Here is a tiny trained network, its code and every weight. The questions are about switching its units off for an input and a class, where a switched-off unit gives its printed mean instead of its output.

import numpy as np


def w(rows, s, z=0):
    codes = np.array(rows[::2]) - 128.0
    scale = np.full(codes.shape[1], s)
    scale[-1] = z or s
    return codes * scale


def f(y):
    return np.maximum(y, 0)


def log_softmax(a):
    a = a - a.max(-1, keepdims=True)
    return a - np.log(np.exp(a).sum(-1, keepdims=True))


def net(x, mask):
    res = np.array(x, float).reshape(1, 5) / 4 @ E
    y = f(res @ A[0][:, :-1].T + A[0][:, -1])
    res = res + np.where(mask, y, B[0][:, -1]) @ B[0][:, :-1]
    return log_softmax(res[-1] @ U[:, :-1].T + U[:, -1])


A, B = {}, {}
E = w([
[33,105,92,86,163,102,222,90,83,17,124],'x0',
[54,245,108,137,115,201,195,157,135,188,65],'x1',
[156,93,189,102,167,126,161,61,189,132,2],'x2',
[58,52,165,147,42,141,115,51,72,191,119],'x3',
[165,189,98,201,177,80,154,16,104,169,157],'x4',
],0.0076)
A[0] = w([
[77,191,109,150,89,197,161,153,127,160,93,48],'n1',
[90,101,140,131,112,118,116,105,105,167,118,27],'n2',
[85,104,102,90,153,111,181,92,96,57,133,28],'n3',
[136,157,137,127,114,157,137,125,112,134,113,47],'n4',
[162,193,97,192,166,86,154,44,106,159,153,58],'n5',
[55,109,62,105,157,84,169,106,76,57,134,61],'n6',
[145,170,106,173,176,88,156,80,96,174,139,24],'n7',
[187,152,158,166,89,154,55,141,165,197,144,42],'n8',
[82,85,160,34,83,199,120,229,159,91,98,64],'n9',
[111,176,138,118,129,165,159,119,135,155,41,104],'n10',
[174,135,116,155,121,131,107,134,137,185,127,50],'n11',
[183,32,153,120,147,44,68,93,111,81,173,63],'n12',
[88,199,124,123,112,187,175,142,126,176,119,13],'n13',
[171,180,116,122,201,110,126,193,205,56,122,67],'n14',
[116,104,153,111,126,174,133,164,129,114,128,43],'n15',
[74,112,115,105,152,93,196,105,91,67,142,47],'n16',
[64,46,177,153,48,148,126,68,78,174,108,41],'n17',
[182,186,100,102,208,105,139,203,185,75,138,16],'n18',
[127,170,100,156,152,92,147,87,135,161,135,13],'n19',
[146,90,199,89,150,121,125,72,201,111,36,29],'n20',
[198,129,153,171,108,127,49,163,161,210,134,30],'n21',
[137,164,102,172,167,91,149,59,106,136,156,66],'n22',
[80,211,99,149,122,175,148,145,109,165,95,77],'n23',
[185,53,152,118,124,72,83,99,117,80,165,17],'n24',
[103,172,42,148,79,132,84,207,56,107,254,46],'n25',
[184,136,128,89,187,122,143,117,204,110,61,86],'n26',
[168,142,148,152,119,139,82,147,158,186,132,2],'n27',
[174,70,127,123,129,71,86,125,116,100,152,17],'n28',
[133,124,100,129,118,139,127,139,115,129,156,70],'n29',
[63,78,179,143,42,139,108,71,85,151,123,28],'n30',
[106,93,142,65,91,165,112,232,132,112,115,23],'n31',
],0.0089,0.0058)
B[0] = w([
[62,125,113,104,186,68,134,175,188,98,181,191],'n1',
[140,163,90,120,108,93,129,101,112,138,125,147],'n2',
[119,187,175,68,129,186,89,157,134,142,62,190],'n3',
[127,123,143,101,133,121,133,139,144,119,146,133],'n4',
[183,75,141,164,47,114,36,81,158,37,132,185],'n5',
[141,201,184,58,136,206,110,184,150,144,43,216],'n6',
[174,70,148,139,64,94,70,81,139,54,140,161],'n7',
[124,199,172,41,128,200,133,162,135,126,51,189],'n8',
[205,91,145,167,52,86,22,55,166,36,143,222],'n9',
[72,92,137,162,187,65,154,155,170,123,170,173],'n10',
[131,157,156,81,127,165,108,157,137,109,92,153],'n11',
[46,137,99,134,171,98,163,215,217,105,185,229],'n12',
[62,132,103,100,200,76,147,164,208,119,183,176],'n13',
[145,176,39,96,88,126,125,111,41,194,185,210],'n14',
[139,139,156,125,121,122,101,98,138,101,156,145],'n15',
[143,200,189,48,121,203,104,177,138,141,57,196],'n16',
[176,188,28,96,114,117,136,97,33,188,181,213],'n17',
[150,192,32,74,90,102,128,72,40,206,176,204],'n18',
[137,109,136,136,106,107,81,101,143,100,148,146],'n19',
[104,60,202,215,175,125,193,57,89,187,107,184],'n20',
[106,195,176,52,128,184,127,165,123,121,61,193],'n21',
[175,80,151,142,70,138,75,94,150,63,131,172],'n22',
[62,101,106,126,178,80,131,201,191,107,196,192],'n23',
[54,137,119,131,189,57,150,209,207,111,179,195],'n24',
[124,30,254,236,203,120,242,23,67,227,66,252],'n25',
[118,104,138,173,150,117,178,73,82,189,117,180],'n26',
[108,179,162,68,146,160,123,147,126,118,70,157],'n27',
[56,125,124,124,183,84,143,163,185,97,182,174],'n28',
[137,132,142,138,163,103,141,106,138,144,101,141],'n29',
[172,184,47,94,130,114,129,105,59,180,180,198],'n30',
[183,99,160,157,82,87,53,38,154,57,135,190],'n31',
],0.0071,0.011)
U = w([
[40,123,105,126,187,73,147,199,213,94,211,108],'0',
[124,195,181,49,127,218,106,162,132,123,13,110],'1',
[187,80,139,167,50,98,32,63,151,28,149,116],'2',
[152,174,1,95,110,112,135,89,21,192,191,115],'3',
[106,58,210,216,181,124,225,64,86,195,83,136],'4',
[146,84,53,185,101,195,164,194,121,104,119,250],'5',
],0.0084,0.016)

Each question gives the input, the list of numbers given to net, and the class t.
The units are the neurons (one row each of A and B). Each row of codes is followed by its name. A weight is (code - 128) times the scale printed after its matrix; where a second scale follows, it is the last column's (A, B and U).
mask holds one flag per neuron, in row order. A switched-off neuron (its flag False) gives its mean, the last column of its row in B, instead of its output. The means were averaged over made-up inputs and are rounded, as every weight is.
A unit's drop is (log p(t) with every unit on - log p(t) with that unit switched off) / (log p(t) with every unit on - log p(t) with every unit switched off).
The circuit of an input: a set's keep is (log p(t) with only the set's units on - log p(t) with every unit switched off) / (log p(t) with every unit on - log p(t) with every unit switched off). Starting from the 12 units with the biggest drops (on a tie, the unit counted first), units are removed one at a time, each time the one whose removal leaves the highest keep (on an exact tie, the one counted first), for as long as the keep stays at least 0.8.
units of the circuit, in order: the units of the circuit, biggest drop first
unit that matters most: the unit with the biggest drop
k most important neurons: the k neurons with the biggest drops, biggest first
drop of u: that unit's drop, to one decimal
input [-7,5,8,-1,-7], class 4: most important neuron : n20
input [-4,4,-3,-2,-5], class 2: 3 most important neurons : n9, n31, n12
input [4,1,-2,-6,-5], class 3: 2 most important neurons : n18, n14
input [3,-3,-4,-1,-4], class 2: units of the circuit, in order : n9, n31
input [-5,7,1,-8,-1], class 3: 4 most important neurons : n18, n14, n12, n24
input [1,-3,-7,-8,-7], class 3: 3 most important neurons : n18, n14, n5
input [-5,-6,7,-7,-6], class 3: 4 most important neurons : n14, n18, n25, n26
input [-2,-5,-3,-7,-7], class 2: 3 most important neurons : n9, n31, n17
input [6,5,-4,4,3], class 1: 2 most important neurons : n6, n16
input [6,-1,-5,-6,-7], class 2: 2 most important neurons : n9, n31
input [5,2,8,-5,0], class 4: 2 most important neurons : n20, n26
input [2,7,5,8,-3], class 3: 2 most important neurons : n17, n30
input [6,6,-1,7,2], class 3: 4 most important neurons : n17, n30, n12, n24
input [-8,4,2,7,5], class 1: units of the circuit, in order : n8
input [8,8,4,2,1], class 0: 4 most important neurons : n10, n23, n1, n13
input [-1,2,0,-1,3], class 5: 2 most important neurons : n9, n25
input [-7,-1,0,0,-8], class 2: 3 most important neurons : n9, n31, n6
input [4,-3,-4,-4,4], class 1: units of the circuit, in order : n6, n16
input [1,1,0,5,3], class 3: drop of n25 : 0.1
input [-5,7,2,-6,3], class 0: unit that matters most : n23
input [0,8,7,6,6], class 0: drop of n25 : 0.2
input [7,-6,-8,5,1], class 4: drop of n8 : 0.1
input [6,5,-8,-2,0], class 4: drop of n25 : 1.7
